Here is a tiny trained network, its code and every weight. The questions are about switching its units off for an input and a class, where a switched-off unit gives its printed mean instead of its output.

import numpy as np


def w(rows, s, z=0):
    codes = np.array(rows[::2]) - 128.0
    scale = np.full(codes.shape[1], s)
    scale[-1] = z or s
    return codes * scale


def f(y):
    return np.maximum(y, 0)


def log_softmax(a):
    a = a - a.max(-1, keepdims=True)
    return a - np.log(np.exp(a).sum(-1, keepdims=True))


def net(x, mask):
    res = np.array(x, float).reshape(1, 2) / 4 @ E
    y = f(res @ A[0][:, :-1].T + A[0][:, -1])
    res = res + np.where(mask, y, B[0][:, -1]) @ B[0][:, :-1]
    return log_softmax(res[-1] @ U[:, :-1].T + U[:, -1])


A, B = {}, {}
E = w([
[186,121,10,223,252,116],'x0',
[68,38,124,224,30,32],'x1',
],0.012)
A[0] = w([
[167,195,135,111,143,242,73],'n0',
[110,113,77,142,82,100,95],'n1',
[129,97,74,182,245,137,74],'n2',
[189,178,138,74,163,172,89],'n3',
[141,107,138,32,27,147,86],'n4',
[77,78,159,216,38,88,165],'n5',
[162,153,121,100,128,123,223],'n6',
[94,108,114,187,73,83,74],'n7',
[147,150,203,88,89,86,73],'n8',
[143,86,134,80,139,127,253],'n9',
[165,94,110,173,223,68,91],'n10',
[69,73,208,69,108,123,87],'n11',
[109,94,200,89,116,95,201],'n12',
[146,127,70,132,57,122,228],'n13',
[152,137,45,149,117,126,133],'n14',
[143,150,105,183,69,110,77],'n15',
],0.012,0.011)
B[0] = w([
[34,102,215,68,168,106,200],'n0',
[77,123,160,123,145,98,164],'n1',
[127,129,124,72,112,208,218],'n2',
[54,109,200,88,181,100,199],'n3',
[145,78,68,81,103,199,196],'n4',
[93,137,95,107,216,93,250],'n5',
[157,233,121,194,189,105,187],'n6',
[60,109,176,39,214,74,189],'n7',
[122,82,110,79,38,191,171],'n8',
[147,255,100,202,165,148,199],'n9',
[214,77,107,47,81,227,205],'n10',
[135,102,71,60,100,188,191],'n11',
[222,177,40,136,107,95,201],'n12',
[142,202,112,183,221,94,194],'n13',
[154,101,49,130,90,195,178],'n14',
[39,77,119,87,115,129,155],'n15',
],0.0087,0.019)
U = w([
[177,57,69,86,86,205,121],'0',
[20,84,199,108,212,83,83],'1',
[210,235,98,246,191,106,253],'2',
[136,51,169,153,93,124,82],'3',
],0.011,0.0065)

Each question gives the input, the list of numbers given to net, and the class t.
The units are the neurons (one row each of A and B). Each row of codes is followed by its name. A weight is (code - 128) times the scale printed after its matrix; where a second scale follows, it is the last column's (A, B and U).
mask holds one flag per neuron, in row order. A switched-off neuron (its flag False) gives its mean, the last column of its row in B, instead of its output. The means were averaged over made-up inputs and are rounded, as every weight is.
A unit's drop is (log p(t) with every unit on - log p(t) with that unit switched off) / (log p(t) with every unit on - log p(t) with every unit switched off).
The circuit of an input: a set's keep is (log p(t) with only the set's units on - log p(t) with every unit switched off) / (log p(t) with every unit on - log p(t) with every unit switched off). Starting from the 12 units with the biggest drops (on a tie, the unit counted first), units are removed one at a time, each time the one whose removal leaves the highest keep (on an exact tie, the one counted first), for as long as the keep stays at least 0.8.
units of the circuit, in order: the units of the circuit, biggest drop first
most important unit: the unit with the biggest drop
top k neurons: the k neurons with the biggest drops, biggest first
drop when u is switched off: that unit's drop, to one decimal
input [0,3], class 2: most important unit : n0
input [4,-6], class 1: top 2 neurons : [n0 n3]
input [-4,-5], class 1: top 4 neurons : [n0 n3 n10 n14]
input [2,3], class 2: top 3 neurons : [n0 n3 n13]
input [2,-4], class 1: top 4 neurons : [n0 n12 n3 n13]
input [5,-3], class 0: top 2 neurons : [n10 n2]
input [-3,1], class 2: top 2 neurons : [n10 n2]
input [-1,3], class 2: top 2 neurons : [n0 n3]
input [3,-1], class 2: top 3 neurons : [n4 n11 n8]
input [6,-7], class 1: top 2 neurons : [n0 n3]
input [5,6], class 1: top 2 neurons : [n7 n5]
input [-3,0], class 2: top 2 neurons : [n10 n2]
input [1,-5], class 1: drop when n0 is switched off : 0.4
input [-2,-6], class 1: units of the circuit, in order : [n0]
input [8,-8], class 0: drop when n5 is switched off : 0.1
input [1,-3], class 2: drop when n0 is switched off : -0.1
